Look-ups in named tables: a row name and a column name give one cell, copied from the table.

Table rinosi
,tagesug,zetize,zitonol,teg,guf,taposom
bife,3.857,6.892,4.776,7.619,8.351,5.563
takova,7.120,6.105,2.665,3.630,3.981,5.787
nibinav,4.870,4.482,3.105,3.254,4.339,5.021
suzof,1.811,3.937,2.984,4.579,5.833,4.984
bav,7.391,6.712,6.225,6.480,6.112,6.965
fil,7.161,5.029,5.039,6.958,4.353,6.589

What is the zetize of bife in rinosi?
6.892
What is the taposom of bav in rinosi?
6.965
What is the guf of takova in rinosi?
3.981
What is the zetize of bav in rinosi?
6.712
What is the taposom of suzof in rinosi?
4.984
What is the zitonol of bav in rinosi?
6.225
What is the teg of nibinav in rinosi?
3.254

gifog =
	zamus	fomidi	dadel	tebibe	peta	dova	zozabi	zipefir	zuzanuf
nebaba	4.5	3.9	3.8	5.7	3.8	4.9	5.4	3.4	4.3
fepem	3.2	5.3	4.5	3.5	4.0	4.1	1.9	5.4	3.2
femogir	4.4	3.6	4.8	4.0	5.1	4.2	5.1	4.3	4.7
rol	6.6	3.7	4.4	3.3	4.6	3.7	6.5	3.1	6.2
gab	5.4	4.9	3.1	3.2	4.5	2.3	4.4	5.4	5.0
kekib	5.2	5.1	3.4	2.3	4.8	1.6	3.2	6.9	5.0
seg	2.8	2.6	4.9	7.0	4.5	7.7	7.2	0.7	3.8

What is the zipefir of femogir in gifog? 4.3
What is the zipefir of seg in gifog? 0.7
What is the peta of kekib in gifog? 4.8
What is the zozabi of rol in gifog? 6.5
What is the zipefir of fepem in gifog? 5.4
What is the zozabi of femogir in gifog? 5.1

mekov.csv
,nufodok,zozi,memizi,gatigib,zuridek,gizeme
dininul,3692,6588,8095,3653,6053,5341
kitot,4272,6760,7277,3965,5893,5766
kezur,5539,8968,1417,5698,4410,8307
nosuf,5822,5979,5991,5227,6117,5595
meba,6659,8226,4478,2907,8050,6117
sefidod,6547,5294,7565,4364,5117,5545
sez,5557,5060,8198,3861,6448,5118
gapeb,7522,4963,6336,7868,3843,3636
subug,4874,6059,7302,3722,6740,5518
veni,3332,7270,7898,2990,5763,6018
guke,4498,6477,7505,4732,5121,5550
sunezim,4415,6872,4162,6251,4673,6653
pivo,2559,7824,6969,3159,6884,5733
goz,7528,5234,6079,7930,3534,4180

kezur, gizeme => 8307
kitot, gatigib => 3965
gapeb, memizi => 6336
pivo, nufodok => 2559
sefidod, zuridek => 5117
goz, zuridek => 3534
meba, nufodok => 6659
goz, gatigib => 7930
pivo, gizeme => 5733
guke, gatigib => 4732
kezur, nufodok => 5539
subug, memizi => 7302
subug, zuridek => 6740
gapeb, nufodok => 7522

Table gem
         guz  leverir  gigel  pim  mifugul  vinufip  pok  nafevu  mutaf
sugofa    41       42     42   41       40       41   42      41     39
bul       60       33     42   35       46       33   48      56     39
diz       72       56     37   45       51       11   40      44     57
zago      11       69     65   16       24       57   41      72     49
garoz     43       41     45   42       41       41   43      44     42
memeri    33       36     39   47       46       43   41      41     40
dozafus   68       58     41   43       48       16   39      42     53
dib       61       44     41   35       50       42   43      41     49
sak       39       30     37   54       35       72   25      34     33
fuv       12       56     59   21       23       63   41      65     44
bibopi    33       31     50   25       40       29   86      65     39
rumid     12       58     57   22       29       66   43      65     43

rumid, vinufip -> 66
bibopi, guz -> 33
diz, mifugul -> 51
bibopi, vinufip -> 29
bul, guz -> 60
rumid, pok -> 43
garoz, leverir -> 41
bibopi, nafevu -> 65
dozafus, leverir -> 58
fuv, mifugul -> 23

lilod:
          lag   zil  vunamu
tul      -782  -183     744
sesik    -959  -571     319
kezinu    469  -994      -8
mumedol  -279  -196    -597
duluva   -656  -154     432
vok       347    -4    -197
kub       246   -76    -127
bet      -165  -311     -75
kenor    -534   -29     573
rop      -623   270      17
parivob  -760  -221     810
nibetoz   -19   -68    -355
nasos    -114  -206     210

What is the lag of sesik in lilod?
-959
What is the lag of nibetoz in lilod?
-19
What is the zil of vok in lilod?
-4
What is the lag of bet in lilod?
-165
What is the vunamu of nasos in lilod?
210
What is the zil of bet in lilod?
-311
What is the lag of nasos in lilod?
-114
What is the lag of tul in lilod?
-782

zufa:
         vukoga    lis  sunule    nuz
sagini    91320  32793   13859  14005
vedar     28996  92143   37411  14679
venomu    15214  13875   31273  91582
fofo      14083  18180   64205  75433
torepaz   84872  50876   16271  14620
nido      15234  15445   59518  77118
banu      84159  22102   14465  15219
ren       92688  34499   15936  13409
sop       13911  13774   19758  73062
muva      35659  91062   30040  13326

What is the vukoga of torepaz in zufa?
84872
What is the vukoga of sop in zufa?
13911
What is the nuz of venomu in zufa?
91582
What is the sunule of fofo in zufa?
64205
What is the lis of ren in zufa?
34499
What is the nuz of muva in zufa?
13326
What is the vukoga of venomu in zufa?
15214
What is the lis of venomu in zufa?
13875
What is the nuz of sop in zufa?
73062
What is the vukoga of muva in zufa?
35659
What is the sunule of vedar in zufa?
37411

